Below are the code and all the weights of a small trained network. Each question names an input and a class and asks about switching units off, where a switched-off unit gives its printed mean instead of its output.

import numpy as np


def w(rows, s, z=0):
    codes = np.array(rows[::2]) - 128.0
    scale = np.full(codes.shape[1], s)
    scale[-1] = z or s
    return codes * scale


def norm(h):
    return h / np.sqrt((h * h).mean(-1, keepdims=True) + 1e-5)


def f(y):
    return np.maximum(y, 0)


def log_softmax(a):
    a = a - a.max(-1, keepdims=True)
    return a - np.log(np.exp(a).sum(-1, keepdims=True))


def net(x, mask):
    res = np.array(x, float).reshape(1, 5) / 4 @ E
    u = 0
    for l in range(2):
        y = f(norm(res) @ A[l][:, :-1].T + A[l][:, -1])
        res = res + np.where(mask[u : u + 9], y, B[l][:, -1]) @ B[l][:, :-1]
        u += 9
    return log_softmax(norm(res)[-1] @ U[:, :-1].T + U[:, -1])


A, B = {}, {}
E = w([
[137,56,146,22,118],'x0',
[129,135,185,123,153],'x1',
[182,117,105,94,228],'x2',
[66,222,146,104,147],'x3',
[3,64,29,168,176],'x4',
],0.005)
A[0] = w([
[165,48,115,137,196,139],'L0N1',
[179,41,192,194,178,34],'L0N2',
[1,51,223,188,76,121],'L0N3',
[76,206,24,210,122,99],'L0N4',
[171,227,133,61,157,54],'L0N5',
[220,183,144,146,94,161],'L0N6',
[173,170,58,102,160,141],'L0N7',
[177,98,113,49,181,5],'L0N8',
[55,49,86,14,157,141],'L0N9',
],0.0091,0.0023)
B[0] = w([
[180,59,122,133,155,210],'L0N1',
[184,128,76,119,196,182],'L0N2',
[155,46,10,111,86,214],'L0N3',
[85,50,105,142,30,245],'L0N4',
[92,193,191,99,169,200],'L0N5',
[61,112,206,172,146,234],'L0N6',
[145,102,164,138,119,179],'L0N7',
[84,121,88,132,49,191],'L0N8',
[106,131,253,151,163,254],'L0N9',
],0.013,0.0059)
A[1] = w([
[168,151,87,126,185,66],'L1N1',
[98,79,128,103,191,76],'L1N2',
[123,90,131,30,124,20],'L1N3',
[24,89,105,150,156,168],'L1N4',
[121,83,71,119,152,212],'L1N5',
[114,215,168,140,166,1],'L1N6',
[99,129,90,105,109,147],'L1N7',
[114,100,186,73,112,142],'L1N8',
[98,188,3,98,33,91],'L1N9',
],0.013,0.0019)
B[1] = w([
[154,103,130,70,154,136],'L1N1',
[164,98,114,126,98,199],'L1N2',
[99,138,141,200,122,163],'L1N3',
[174,158,125,182,81,254],'L1N4',
[104,175,187,113,153,212],'L1N5',
[102,188,135,116,179,193],'L1N6',
[126,126,153,91,132,162],'L1N7',
[137,113,108,176,93,241],'L1N8',
[58,110,115,4,115,190],'L1N9',
],0.023,0.007)
U = w([
[184,195,26,67,167,2],'0',
[230,96,134,55,216,88],'1',
[113,233,198,118,192,160],'2',
[158,172,7,118,184,24],'3',
[175,91,180,180,82,215],'4',
[163,201,79,86,136,34],'5',
[78,109,98,16,42,118],'6',
],0.014,0.0053)

Each question gives the input, the list of numbers given to net, and the class t.
The units are the neurons (one row each of A and B). Each row of codes is followed by its name. A weight is (code - 128) times the scale printed after its matrix; where a second scale follows, it is the last column's (A, B and U).
mask holds one flag per neuron, layer by layer. A switched-off neuron (its flag False) gives its mean, the last column of its row in B, instead of its output. The means were averaged over made-up inputs and are rounded, as every weight is.
A unit's drop is (log p(t) with every unit on - log p(t) with that unit switched off) / (log p(t) with every unit on - log p(t) with every unit switched off).
The circuit of an input: a set's keep is (log p(t) with only the set's units on - log p(t) with every unit switched off) / (log p(t) with every unit on - log p(t) with every unit switched off). Starting from the 12 units with the biggest drops (on a tie, the unit counted first), units are removed one at a time, each time the one whose removal leaves the highest keep (on an exact tie, the one counted first), for as long as the keep stays at least 0.8.
units of the circuit, in order: the units of the circuit, biggest drop first
unit that matters most: the unit with the biggest drop
k most important neurons: the k neurons with the biggest drops, biggest first
k most important neurons of layer l: the k neurons of layer l with the biggest drops, biggest first
input [1,-4,-7,-2,-3], class 6: units of the circuit, in order : L0N9, L1N9
input [-5,-3,4,3,-3], class 2: unit that matters most : L0N5
input [-1,0,-8,1,8], class 6: 2 most important neurons : L1N9, L0N3
input [-5,0,7,-4,-7], class 2: units of the circuit, in order : L0N4, L0N5
input [0,-1,-7,0,8], class 6: 2 most important neurons : L0N3, L1N9
input [6,7,7,-8,2], class 1: 2 most important neurons : L0N2, L0N1
input [0,0,-2,1,3], class 6: units of the circuit, in order : L0N3, L1N9
input [-7,4,4,-7,-7], class 2: 4 most important neurons : L0N6, L0N3, L0N4, L1N6
input [-4,-5,5,-4,-2], class 1: 4 most important neurons of layer 0 : L0N2, L0N1, L0N4, L0N9
input [-6,-6,6,-1,2], class 6: 4 most important neurons of layer 0 : L0N4, L0N9, L0N6, L0N5
input [-1,3,-2,1,-3], class 2: 2 most important neurons : L0N4, L1N6
input [8,-8,3,4,-1], class 2: 3 most important neurons : L0N9, L0N3, L0N4
input [-2,-1,0,-2,-5], class 2: 3 most important neurons : L0N4, L1N6, L0N3
input [1,-4,6,2,-7], class 2: units of the circuit, in order : L0N5
input [2,-1,7,-4,3], class 1: 4 most important neurons of layer 0 : L0N1, L0N4, L0N2, L0N6
input [1,-8,1,0,-7], class 2: 3 most important neurons : L0N4, L0N5, L1N6
input [6,5,8,-8,1], class 1: 2 most important neurons of layer 1 : L1N4, L1N1
input [-6,2,5,-5,3], class 1: 2 most important neurons : L0N2, L0N6
input [-3,6,1,-4,-2], class 1: 2 most important neurons of layer 0 : L0N2, L0N4
input [1,-6,4,8,6], class 4: unit that matters most : L0N9
input [-1,0,8,-3,-2], class 1: 2 most important neurons of layer 0 : L0N2, L0N4
